Below is a small trained network, with its code and all its weights. Each question gives an input and a target symbol and asks what happens when units are switched off, that is, made to give their printed mean instead of their output.

import numpy as np


def w(rows, s, z=0):
    codes = np.array(rows[::2]) - 128.0
    scale = np.full(codes.shape[1], s)
    scale[-1] = z or s
    return codes * scale


def norm(h):
    return h / np.sqrt((h * h).mean(-1, keepdims=True) + 1e-5)


def f(y):
    return np.maximum(y, 0)


def softmax(a):
    e = np.exp(a - a.max(-1, keepdims=True))
    return e / e.sum(-1, keepdims=True)


def log_softmax(a):
    a = a - a.max(-1, keepdims=True)
    return a - np.log(np.exp(a).sum(-1, keepdims=True))


def net(x, mask):
    ids = ['ΓΔζηθμξστψ'.index(c) for c in x.split()]
    T = len(ids)
    res = E[ids] + P[:T]
    u = 0
    for l in range(2):
        q, k, v = (norm(res) @ M[l].T for M in (Q, K, V))
        z = softmax(np.where(np.tri(T) > 0, q @ k.T / 2**0.5, -1e9)) @ v
        res = res + np.where(mask[u], z, O[l][:, -1]) @ O[l][:, :-1]
        u += 1
        y = f(norm(res) @ A[l][:, :-1].T + A[l][:, -1])
        res = res + np.where(mask[u : u + 16], y, B[l][:, -1]) @ B[l][:, :-1]
        u += 16
    return log_softmax(norm(res)[-1] @ U[:, :-1].T + U[:, -1])


Q, K, V, O, A, B = {}, {}, {}, {}, {}, {}
E = w([
[141,246,185,22,208,96,129,191,188,75],'Γ',
[98,118,110,194,75,58,34,70,125,100],'Δ',
[175,129,155,90,27,188,143,85,172,76],'ζ',
[112,147,62,190,170,161,150,100,199,25],'η',
[166,176,166,75,121,187,153,199,63,179],'θ',
[197,188,55,122,206,105,59,184,92,95],'μ',
[189,234,170,251,68,120,80,163,144,199],'ξ',
[97,51,242,107,199,164,82,102,117,87],'σ',
[244,146,205,144,121,44,186,78,109,83],'τ',
[75,122,105,117,214,255,190,138,125,149],'ψ',
],0.0052)
P = w([
[88,66,136,77,52,100,142,164,135,59],'0',
[212,175,234,158,222,169,87,49,179,93],'1',
[224,137,229,143,186,174,111,24,194,127],'2',
[217,172,235,164,185,174,106,55,184,97],'3',
[212,145,221,178,203,180,113,7,182,138],'4',
[195,169,222,143,218,164,121,49,187,141],'5',
[224,168,203,128,211,177,78,36,193,135],'6',
[206,176,235,143,212,176,101,34,181,114],'7',
[192,163,224,160,212,159,90,28,163,122],'8',
[211,146,226,135,210,167,126,47,198,88],'9',
[198,207,245,166,217,169,97,43,184,111],'10',
],0.0017)
Q[0] = w([
[43,10,1,94,39,66,158,218,82,140],'0.h0',
[203,241,227,188,201,160,72,36,175,68],'0.h0',
],0.0095)
K[0] = w([
[224,161,119,157,224,183,84,36,156,181],'0.h0',
[39,93,104,148,53,91,191,254,76,67],'0.h0',
],0.0082)
V[0] = w([
[4,53,149,41,168,143,138,101,108,145],'0.h0',
[172,108,250,107,113,57,134,38,151,124],'0.h0',
],0.0036)
O[0] = w([
[20,123,183,38,161,58,115,59,124,224,2],'0.h0',
[86,230,167,115,98,162,136,1,87,61,112],'0.h0',
],0.0037,0.00052)
A[0] = w([
[123,87,175,109,105,145,184,135,120,133,167],'0.n0',
[122,98,108,101,175,55,128,115,190,234,95],'0.n1',
[113,68,122,107,104,110,188,104,193,206,149],'0.n2',
[147,123,153,167,147,113,74,118,93,201,69],'0.n3',
[94,168,57,153,195,61,96,163,2,97,137],'0.n4',
[138,120,114,170,129,135,102,135,116,119,8],'0.n5',
[136,137,137,124,170,84,111,170,136,107,128],'0.n6',
[86,107,94,80,192,142,113,130,145,51,149],'0.n7',
[124,162,167,144,125,156,109,96,76,80,144],'0.n8',
[123,131,90,57,70,114,164,159,150,96,138],'0.n9',
[121,120,161,112,146,150,138,130,97,149,3],'0.n10',
[107,160,114,116,166,170,154,119,150,178,106],'0.n11',
[191,164,175,138,85,52,108,146,72,130,60],'0.n12',
[128,137,98,172,169,145,60,109,121,99,65],'0.n13',
[80,99,94,74,127,130,134,119,107,126,36],'0.n14',
[97,99,101,142,74,77,99,127,78,117,55],'0.n15',
],0.0048,0.0025)
B[0] = w([
[178,107,143,87,127,140,90,122,115,141,186],'0.n0',
[147,195,133,81,147,139,111,135,147,2,162],'0.n1',
[142,173,136,116,141,189,101,139,122,59,153],'0.n2',
[88,129,152,101,135,115,91,168,161,154,164],'0.n3',
[192,56,123,124,87,173,102,96,146,172,173],'0.n4',
[124,156,79,110,154,151,164,104,135,148,138],'0.n5',
[141,101,115,101,156,91,119,137,122,133,194],'0.n6',
[132,94,153,177,168,111,155,108,177,171,245],'0.n7',
[161,119,176,128,113,125,136,98,175,168,253],'0.n8',
[171,140,169,132,147,99,79,144,159,119,151],'0.n9',
[139,92,128,102,124,128,112,126,115,174,139],'0.n10',
[128,141,98,149,138,172,146,147,83,97,166],'0.n11',
[112,138,128,161,187,129,193,84,149,180,189],'0.n12',
[126,106,145,128,108,95,141,100,175,153,208],'0.n13',
[117,112,116,160,184,165,116,155,126,128,131],'0.n14',
[119,123,98,145,138,160,115,111,44,118,138],'0.n15',
],0.0052,0.0031)
Q[1] = w([
[12,91,82,75,41,50,160,199,17,114],'1.h0',
[44,89,30,153,10,76,213,205,33,78],'1.h0',
],0.011)
K[1] = w([
[162,190,185,124,220,216,73,2,156,132],'1.h0',
[194,237,174,166,163,176,43,20,145,193],'1.h0',
],0.0088)
V[1] = w([
[53,145,12,255,55,133,65,18,95,118],'1.h0',
[231,86,79,54,32,232,25,191,61,152],'1.h0',
],0.0031)
O[1] = w([
[204,152,212,182,254,184,47,60,27,57,5],'1.h0',
[94,52,183,129,108,11,240,171,78,41,89],'1.h0',
],0.0035,0.0034)
A[1] = w([
[129,191,127,122,116,155,124,68,120,124,36],'1.n0',
[119,51,144,156,110,64,175,228,101,91,97],'1.n1',
[82,180,128,97,150,115,104,58,104,178,26],'1.n2',
[153,155,69,146,148,129,81,183,110,126,100],'1.n3',
[135,198,160,180,174,142,69,88,48,75,96],'1.n4',
[53,167,118,134,94,74,92,148,89,121,61],'1.n5',
[146,120,165,201,111,129,117,195,97,90,145],'1.n6',
[188,168,137,64,121,135,148,165,52,181,117],'1.n7',
[162,107,148,184,166,95,112,184,88,75,114],'1.n8',
[181,112,157,118,90,31,98,102,175,127,153],'1.n9',
[179,150,148,198,158,148,94,160,62,51,42],'1.n10',
[84,102,114,126,162,203,195,131,92,113,116],'1.n11',
[76,148,102,115,119,94,165,156,43,114,105],'1.n12',
[182,172,139,143,204,181,81,82,144,125,161],'1.n13',
[51,101,138,171,126,120,55,116,2,97,3],'1.n14',
[104,102,99,186,90,71,63,80,99,108,101],'1.n15',
],0.0057,0.0044)
B[1] = w([
[109,101,94,80,112,149,156,175,109,70,148],'1.n0',
[81,134,135,105,98,223,64,125,72,135,184],'1.n1',
[66,117,33,181,115,76,100,111,93,75,150],'1.n2',
[182,97,71,133,134,91,129,126,113,139,141],'1.n3',
[94,107,174,67,104,170,145,192,189,186,163],'1.n4',
[97,179,88,96,137,148,179,132,107,144,129],'1.n5',
[102,182,91,100,163,130,133,81,154,154,163],'1.n6',
[62,77,119,195,104,37,214,168,98,89,147],'1.n7',
[72,165,111,118,171,192,142,91,144,124,165],'1.n8',
[165,169,112,173,176,142,152,116,37,122,227],'1.n9',
[9,70,108,147,94,69,132,98,220,150,146],'1.n10',
[192,204,133,137,168,123,130,73,50,114,139],'1.n11',
[95,85,126,173,113,86,178,177,138,134,130],'1.n12',
[125,71,91,126,81,76,100,177,82,96,254],'1.n13',
[142,113,199,99,210,61,84,2,98,193,129],'1.n14',
[80,195,102,41,141,98,134,100,82,94,139],'1.n15',
],0.0057,0.0063)
U = w([
[123,215,146,150,106,137,123,116,186,253,201],'Γ',
[90,59,230,118,170,137,81,103,134,158,157],'Δ',
[184,151,173,168,151,53,211,70,75,99,85],'ζ',
[201,82,58,149,141,86,62,165,95,150,167],'η',
[69,83,125,124,68,81,195,204,85,155,100],'θ',
[96,167,88,127,200,232,153,128,64,139,78],'μ',
[76,90,72,203,140,103,157,112,217,53,9],'ξ',
[46,171,83,106,110,63,75,52,72,115,161],'σ',
[174,153,154,86,24,177,104,112,139,57,56],'τ',
[123,191,137,34,200,68,126,188,167,84,44],'ψ',
],0.0058,0.0011)

Each question gives the input, a string of symbols that net reads in full, and the target symbol t.
The units are the heads (2 rows each of Q, K, V and O) and the neurons (one row each of A and B). Each row of codes is followed by its name. A weight is (code - 128) times the scale printed after its matrix; where a second scale follows, it is the last column's (O, A, B and U).
mask holds one flag per unit, layer by layer, with each layer's heads first. A switched-off unit (its flag False) gives its mean, the last column of its rows in O or B, instead of its output. The means were averaged over made-up inputs and are rounded, as every weight is.
A unit's drop is (log p(t) with every unit on - log p(t) with that unit switched off) / (log p(t) with every unit on - log p(t) with every unit switched off).
The circuit of an input: a set's keep is (log p(t) with only the set's units on - log p(t) with every unit switched off) / (log p(t) with every unit on - log p(t) with every unit switched off). Starting from the 12 units with the biggest drops (on a tie, the unit counted first), units are removed one at a time, each time the one whose removal leaves the highest keep (on an exact tie, the one counted first), for as long as the keep stays at least 0.8.
circuit, biggest first: the units of the circuit, biggest drop first
k most important neurons: the k neurons with the biggest drops, biggest first
k most important neurons of layer l: the k neurons of layer l with the biggest drops, biggest first
input σ ζ ζ ψ σ, target σ: circuit, biggest first => [0.h0, 1.n2]
input σ Γ η τ, target σ: most important neuron of layer 0 => [0.n7]
input η σ η Γ η η σ ξ ζ, target η: circuit, biggest first => [0.h0, 1.h0, 1.n13]
input Δ σ η ζ σ η ζ, target Δ: circuit, biggest first => [1.h0, 1.n4]
input ζ η τ Γ Γ θ ζ τ τ ξ ψ, target ζ: circuit, biggest first => [1.n11, 1.h0, 1.n1]
input ξ ζ η ξ σ η ψ, target ξ: circuit, biggest first => [0.h0, 1.n10, 1.h0]
input τ Γ η μ, target τ: circuit, biggest first => [0.h0, 1.n4]
input ζ μ θ σ τ σ μ μ, target ζ: circuit, biggest first => [1.h0, 0.h0, 0.n13, 1.n1]
input μ σ Δ ζ θ η η σ σ ζ μ, target μ: 3 most important neurons => [1.n1, 1.n8, 1.n13]
input ψ Δ ζ μ η ζ, target ψ: circuit, biggest first => [0.h0, 0.n1]
input Γ σ σ μ τ σ η, target Γ: circuit, biggest first => [1.h0, 1.n13]
input τ ζ θ θ Δ μ ζ η ξ ξ, target τ: circuit, biggest first => [0.h0, 1.n0]
input ξ σ Δ θ ζ τ θ, target θ: 4 most important neurons => [1.n7, 1.n4, 1.n10, 1.n13]
input ψ η η η σ η, target ψ: 2 most important neurons of layer 0 => [0.n1, 0.n2]
input τ ζ θ, target τ: circuit, biggest first => [0.h0]
input Δ Γ ξ μ Γ, target Δ: 2 most important neurons => [1.n4, 1.n10]
input Δ ψ Δ σ Γ σ η τ, target Δ: 2 most important neurons => [1.n4, 1.n10]
input μ μ Γ τ θ σ, target μ: 2 most important neurons of layer 1 => [1.n1, 1.n8]
input η ζ μ θ θ σ σ η τ, target η: 2 most important neurons => [1.n13, 0.n7]
input Δ η τ ξ, target Δ: circuit, biggest first => [1.h0, 1.n4, 0.n15]
input Δ ψ μ ψ η τ ψ η μ, target Δ: 2 most important neurons => [1.n4, 0.n15]
input σ τ μ ξ η σ ζ θ μ, target σ: circuit, biggest first => [0.h0]
input Δ ψ θ, target Δ: 3 most important neurons of layer 1 => [1.n4, 1.n10, 1.n9]
input Δ τ Δ, target Δ: 3 most important neurons => [1.n4, 0.n15, 1.n14]
input μ η η Δ σ η, target μ: 2 most important neurons => [1.n1, 0.n4]
input ψ θ θ ξ Δ μ θ, target ψ: 2 most important neurons => [0.n1, 1.n13]
input θ σ σ τ ζ ζ μ η μ, target θ: circuit, biggest first => [1.h0]
